Each row, then one of two labels for whether it has a hidden trait; a new part has new ones
In the rows, zero is written as 128.
[112 159 133 165  97 102 150 123 155 119 170 160 114 116 113 117 101  92
 127 159  76 142 119 150 163 108 178 175  84  61 100 153 118 157 116 149
 118  85 160 134 109 164 226  86  62 116 108 147 131  77 148 102 150  77
 123  72 129 151 143 102 150  91 150 158 107  66 123  79 129 138 125 180
 130 139 105 144 140 125 122 146 121 122 193] => dl
[142  97 150 144 133 119 134 127 163 133 123 135  97 140 100 108 125 137
 145 178  90 129  62 150 174 116 180 134 117  81 118 124 132 123  99 126
  89 114 148 145 141 152 230 102  84 110 100  91 152  21 132  80 174  70
 107  83 166 170 150 139 109 124 133 164 125 144 139  61 128 149 113 147
 151 148 126 125 140  89 156 127 138 124 169] => dl
[101 165  92 146 115 114 146  99 157 120 186 162 128 127 121 133 104  97
 113 142  85 139 125 161 142  92 148 193  63  71 102 168 119 158 100 142
 101  91 150 131 115 156 197  82  64 110 124 165 128 134 123 104 158  96
 135  83 101 159 129 111 136 103 172 147 105  39 127  91 123 124 126 160
 132 132 107 147 140 145 125 159 115 123 167] => qd
[141 169  59 134 120 134 125  96 187 105 168 175 166 116 100 130  92  93
 107 117  85 147 152 148 116  71  78 160  79  74 100 139 154 149  81 139
  54 139 117 131 114 136 158  87  73 128 109 177 123 153 119  66 161 127
 126  85 101 133  87 121 125 126 185 107 119  38 127 133 118 109 138 154
 108 119  93 144 140 155 101 144 132 135 122] => dl
[119 176  74 127 124 125 137  96 164 111 184 168 153 121 123 147  97  86
  93 111  91 148 158 160 121  85 106 181  59  88  96 156 139 153  98 125
  69 109 134 131 115 142 170  90  61 117 118 175 116 170 119  93 149 113
 133 101  93 138 109 121 130 115 186 126 119   8 130 113 113 117 133 152
 118 116  83 146 136 145 114 152 121 132 137] => qd
[159 129 132 164 108 106 160 124 142 122 158 151 103 129 116 126 115 112
 131 158  78 137 108 164 164 106 182 153  92  66 111 145 125 148 116 145
 122  85 156 133 108 164 248  98  80 111 111 127 130  78 151 110 156  73
 126  76 140 158 160  97 136 108 144 158 102  96 125  78 138 138 118 148
 136 147 113 142 140 101 148 137 112 112 195] => qd
[ 52 195 118 159  95 124 116 133  85 121 114 159 147 102 136 126  95 120
 133 109 149 129 200  97  98 142 111 151 103 127 148 138 120 144 166 155
 170 128 125 115 105 135  75 119 152 153 163 179 112 209 127 179  70 200
 158 140  52 105 115  89 164 114 115 103 132 117 105 161 144 120 161 141
 105 107 143 144 123 172  93 121 122 124 131] => dl
[176 148  90 116 120 133 128 107 192 102 197 150 159 114 116 131 127  77
  98 130  94 142 162 147 111 104  71 148 120 107  88 149 111 165 107 148
 104 127  96 125 123 137 159 122  77 127 107 154 125 119 134  65 168 107
 110  96 109 119 105 131 161 117 166 129  89  54 130 160 112 102 109 170
  95 122  96 127 142 166  83 161 139 146 115] => qd
[126 127 159 111 129 137  99 164 106 132  61 108 137 115 144 114 122 140
 143 114 176 133 143  76 116 158 114  67 190 176 137  95 145 110 163 108
 140 154 115 128 137  98  48 162 177 150 101 113 121 111 151 169  86 168
 115 167 144  81  98 151 134 143  70 111 166 178 124 166 121 135 136 132
 118 114 133 112 113 128 103  99 152 146  90] => dl
